Below are the code and all the weights of a small trained network. Each question names an input and a target symbol and asks about switching units off, where a switched-off unit gives its printed mean instead of its output.

import numpy as np


def w(rows, s, z=0):
    codes = np.array(rows[::2]) - 128.0
    scale = np.full(codes.shape[1], s)
    scale[-1] = z or s
    return codes * scale


def f(y):
    return np.maximum(y, 0)


def softmax(a):
    e = np.exp(a - a.max(-1, keepdims=True))
    return e / e.sum(-1, keepdims=True)


def log_softmax(a):
    a = a - a.max(-1, keepdims=True)
    return a - np.log(np.exp(a).sum(-1, keepdims=True))


def net(x, mask):
    ids = ['ΔΣαβγεηθλμξτω'.index(c) for c in x.split()]
    T = len(ids)
    res = E[ids] + P[:T]
    u = 0
    for l in range(2):
        r = res
        for j in range(3):
            rows = slice(4 * j, 4 * j + 4)
            q, k, v = (r @ M[l][rows].T for M in (Q, K, V))
            z = softmax(np.where(np.tri(T) > 0, q @ k.T / 4**0.5, -1e9)) @ v
            o = O[l][rows]
            res = res + np.where(mask[u + j], z, o[:, -1]) @ o[:, :-1]
        u += 3
        y = f(res @ A[l][:, :-1].T + A[l][:, -1])
        res = res + np.where(mask[u : u + 4], y, B[l][:, -1]) @ B[l][:, :-1]
        u += 4
    return log_softmax(res[-1] @ U[:, :-1].T + U[:, -1])


Q, K, V, O, A, B = {}, {}, {}, {}, {}, {}
E = w([
[107,94,163,47,51],'Δ',
[150,35,122,136,82],'Σ',
[157,130,196,100,131],'α',
[120,153,159,64,119],'β',
[151,75,97,132,80],'γ',
[46,68,148,208,185],'ε',
[134,51,81,176,104],'η',
[152,60,80,109,75],'θ',
[84,164,120,148,155],'λ',
[58,115,184,126,110],'μ',
[162,101,61,179,134],'ξ',
[128,195,86,170,123],'τ',
[89,202,123,161,2],'ω',
],0.016)
P = w([
[144,91,109,87,124],'0',
[104,133,169,86,112],'1',
[38,122,1,85,135],'2',
[174,88,100,89,122],'3',
[120,134,184,139,96],'4',
[47,125,14,103,121],'5',
[197,104,88,110,115],'6',
[131,144,186,192,90],'7',
[45,123,25,120,105],'8',
[204,96,94,92,125],'9',
[126,141,190,213,93],'10',
],0.0098)
Q[0] = w([
[107,184,120,228,68],'L0H1',
[120,153,88,170,105],'L0H1',
[83,115,114,158,30],'L0H1',
[100,136,21,68,91],'L0H1',
[104,238,165,158,107],'L0H2',
[58,193,158,83,90],'L0H2',
[241,131,94,59,177],'L0H2',
[123,52,74,112,50],'L0H2',
[127,76,123,253,83],'L0H3',
[114,154,163,208,162],'L0H3',
[154,132,190,145,90],'L0H3',
[177,107,247,153,131],'L0H3',
],0.013)
K[0] = w([
[119,227,81,220,6],'L0H1',
[147,166,96,174,103],'L0H1',
[212,157,164,193,44],'L0H1',
[237,139,105,123,171],'L0H1',
[92,171,74,161,27],'L0H2',
[95,113,177,157,28],'L0H2',
[193,174,130,18,169],'L0H2',
[133,6,119,97,154],'L0H2',
[110,41,136,241,151],'L0H3',
[45,104,137,147,139],'L0H3',
[117,64,175,124,97],'L0H3',
[99,24,205,47,148],'L0H3',
],0.012)
V[0] = w([
[210,147,85,90,98],'L0H1',
[98,47,137,59,190],'L0H1',
[171,75,147,114,207],'L0H1',
[132,51,124,53,106],'L0H1',
[63,122,164,115,126],'L0H2',
[131,77,104,2,199],'L0H2',
[69,82,103,184,104],'L0H2',
[152,190,114,84,57],'L0H2',
[147,130,127,174,69],'L0H3',
[61,41,150,46,199],'L0H3',
[31,121,129,86,135],'L0H3',
[183,141,149,86,98],'L0H3',
],0.0064)
O[0] = w([
[123,117,63,70,68,108],'L0H1',
[78,103,140,254,132,147],'L0H1',
[113,159,56,216,122,42],'L0H1',
[143,119,127,200,58,227],'L0H1',
[103,83,85,164,182,222],'L0H2',
[139,231,90,119,143,136],'L0H2',
[85,88,128,110,174,252],'L0H2',
[207,55,78,71,117,109],'L0H2',
[111,90,126,70,145,142],'L0H3',
[152,99,172,244,72,232],'L0H3',
[118,183,103,196,51,235],'L0H3',
[173,171,135,54,134,96],'L0H3',
],0.0065,0.003)
A[0] = w([
[31,158,95,171,159,56],'L0N1',
[58,79,180,188,237,123],'L0N2',
[87,52,89,66,198,254],'L0N3',
[100,254,174,131,195,66],'L0N4',
],0.0063,0.0086)
B[0] = w([
[189,94,177,62,107,154],'L0N1',
[120,145,97,92,137,207],'L0N2',
[132,154,112,203,97,255],'L0N3',
[62,134,3,24,94,128],'L0N4',
],0.011,0.0083)
Q[1] = w([
[109,138,21,222,121],'L1H1',
[122,94,162,38,89],'L1H1',
[110,16,215,136,125],'L1H1',
[187,21,7,101,88],'L1H1',
[126,133,38,120,130],'L1H2',
[142,187,213,200,160],'L1H2',
[111,125,190,72,108],'L1H2',
[99,182,161,74,169],'L1H2',
[89,146,168,200,61],'L1H3',
[164,89,146,166,68],'L1H3',
[148,81,41,85,182],'L1H3',
[161,104,165,32,103],'L1H3',
],0.012)
K[1] = w([
[234,168,48,141,143],'L1H1',
[89,85,214,59,122],'L1H1',
[60,60,89,136,124],'L1H1',
[243,102,100,67,19],'L1H1',
[201,108,92,104,104],'L1H2',
[7,74,139,188,150],'L1H2',
[90,212,141,135,131],'L1H2',
[78,163,90,111,86],'L1H2',
[166,101,189,124,174],'L1H3',
[170,92,158,151,99],'L1H3',
[44,91,56,128,74],'L1H3',
[175,129,112,81,58],'L1H3',
],0.013)
V[1] = w([
[188,197,62,178,173],'L1H1',
[168,54,54,178,212],'L1H1',
[77,108,36,113,100],'L1H1',
[95,217,99,163,68],'L1H1',
[115,114,63,158,195],'L1H2',
[58,96,126,67,101],'L1H2',
[120,176,59,177,61],'L1H2',
[254,79,153,175,154],'L1H2',
[27,131,94,117,78],'L1H3',
[227,85,153,148,181],'L1H3',
[124,110,214,48,130],'L1H3',
[180,91,160,145,102],'L1H3',
],0.0064)
O[1] = w([
[92,130,63,133,173,120],'L1H1',
[135,77,1,174,111,122],'L1H1',
[86,63,161,190,114,218],'L1H1',
[21,152,212,59,160,238],'L1H1',
[87,192,92,195,171,99],'L1H2',
[103,142,120,122,30,137],'L1H2',
[224,201,30,124,155,253],'L1H2',
[176,79,159,172,191,106],'L1H2',
[28,72,106,78,67,217],'L1H3',
[226,94,171,217,157,55],'L1H3',
[83,175,234,231,44,82],'L1H3',
[197,103,157,139,29,165],'L1H3',
],0.006,0.0052)
A[1] = w([
[123,212,184,96,254,50],'L1N1',
[222,43,165,149,184,2],'L1N2',
[120,44,161,49,60,72],'L1N3',
[84,245,227,124,165,9],'L1N4',
],0.0083,0.0073)
B[1] = w([
[229,138,139,141,15,130],'L1N1',
[145,249,216,203,202,143],'L1N2',
[124,64,129,110,220,253],'L1N3',
[203,149,134,179,243,183],'L1N4',
],0.012,0.0045)
U = w([
[161,71,160,106,127,88],'Δ',
[169,129,145,196,145,132],'Σ',
[156,183,144,129,165,215],'α',
[167,189,132,72,47,234],'β',
[156,97,117,118,113,100],'γ',
[90,114,131,160,248,19],'ε',
[153,61,116,162,152,11],'η',
[166,96,97,113,85,60],'θ',
[127,145,104,142,163,123],'λ',
[65,129,155,159,32,210],'μ',
[126,114,82,144,190,50],'ξ',
[105,171,87,85,193,101],'τ',
[116,89,119,61,147,3],'ω',
],0.012,0.0036)

Each question gives the input, a string of symbols that net reads in full, and the target symbol t.
The units are the heads (4 rows each of Q, K, V and O) and the neurons (one row each of A and B). Each row of codes is followed by its name. A weight is (code - 128) times the scale printed after its matrix; where a second scale follows, it is the last column's (O, A, B and U).
mask holds one flag per unit, layer by layer, with each layer's heads first. A switched-off unit (its flag False) gives its mean, the last column of its rows in O or B, instead of its output. The means were averaged over made-up inputs and are rounded, as every weight is.
A unit's drop is (log p(t) with every unit on - log p(t) with that unit switched off) / (log p(t) with every unit on - log p(t) with every unit switched off).
The circuit of an input: a set's keep is (log p(t) with only the set's units on - log p(t) with every unit switched off) / (log p(t) with every unit on - log p(t) with every unit switched off). Starting from the 12 units with the biggest drops (on a tie, the unit counted first), units are removed one at a time, each time the one whose removal leaves the highest keep (on an exact tie, the one counted first), for as long as the keep stays at least 0.8.
circuit, biggest first: the units of the circuit, biggest drop first
most important unit: the unit with the biggest drop
top k neurons: the k neurons with the biggest drops, biggest first
top k neurons in layer l: the k neurons of layer l with the biggest drops, biggest first
which heads matter: for each layer, one digit per head in row order, 1 if its drop is at least 0.15 and else 0, layers parted by /
input μ μ μ β η β μ μ, target ε: which heads matter -> 100 / 100
input μ Δ ω β Σ η μ μ β, target μ: most important unit -> L0N3
input Σ β η μ ε μ μ τ μ, target τ: top 2 neurons in layer 0 -> (L0N3; L0N2)
input β ε τ θ μ Σ β ξ μ β, target β: circuit, biggest first -> (L0H2; L1N3)
input μ β η θ Δ μ ξ, target ξ: circuit, biggest first -> (L1H1; L1H3)
input μ ω μ μ τ μ μ β β α μ, target Σ: which heads matter -> 101 / 101
input β μ Σ, target μ: top 2 neurons in layer 0 -> (L0N3; L0N1)
input ξ μ μ ε η β Σ Σ μ μ, target μ: circuit, biggest first -> (L1N3; L1N4; L0H1)
input ξ β θ, target ξ: circuit, biggest first -> (L1H1; L1H2)
input β β β Σ μ Δ τ β θ, target τ: top 2 neurons -> (L0N3; L0N1)
input μ β μ μ β μ Δ μ λ, target μ: which heads matter -> 000 / 000
input μ Σ Σ ε μ Σ μ β β μ θ, target μ: circuit, biggest first -> (L0H2; L1N4; L1N3)
input ε θ μ μ μ Σ ω θ, target Δ: which heads matter -> 100 / 100
input ω ω β, target ω: which heads matter -> 111 / 011
input ξ ω Σ Σ, target Σ: which heads matter -> 001 / 011
input ω θ β μ μ, target Δ: circuit, biggest first -> (L0H2; L1N3; L0H1; L1H1)
input μ μ μ μ α μ η μ, target Σ: top 2 neurons -> (L1N4; L1N3)
input μ μ μ β ε η μ θ Σ, target μ: most important unit -> L0N1
input ξ μ β ω β μ η β, target Δ: circuit, biggest first -> (L0H2; L1N3; L1H1)
input ω β β, target ω: circuit, biggest first -> (L1N3; L0H2; L1H2)
input μ ω Σ, target ω: most important unit -> L1N3
input λ θ ω ξ Σ β μ μ, target Δ: circuit, biggest first -> (L0H2; L0H1)
input μ η μ Σ μ η, target μ: circuit, biggest first -> (L1N3; L0H1)
input λ μ ε Σ μ μ Δ μ θ τ, target τ: which heads matter -> 101 / 101
input μ β η, target μ: circuit, biggest first -> (L0N3; L1N3; L1N4)
input μ β Σ μ μ β μ Σ Σ θ τ, target β: which heads matter -> 100 / 000
input ω μ μ, target ω: circuit, biggest first -> (L1N3; L0H1; L1H2)
input τ Δ μ μ τ, target β: circuit, biggest first -> (L0H1; L1N3)
input β μ α α Σ ξ Σ, target Σ: which heads matter -> 000 / 011
input Σ θ μ θ β, target α: circuit, biggest first -> (L1H1; L1N4; L1H3; L0H3)
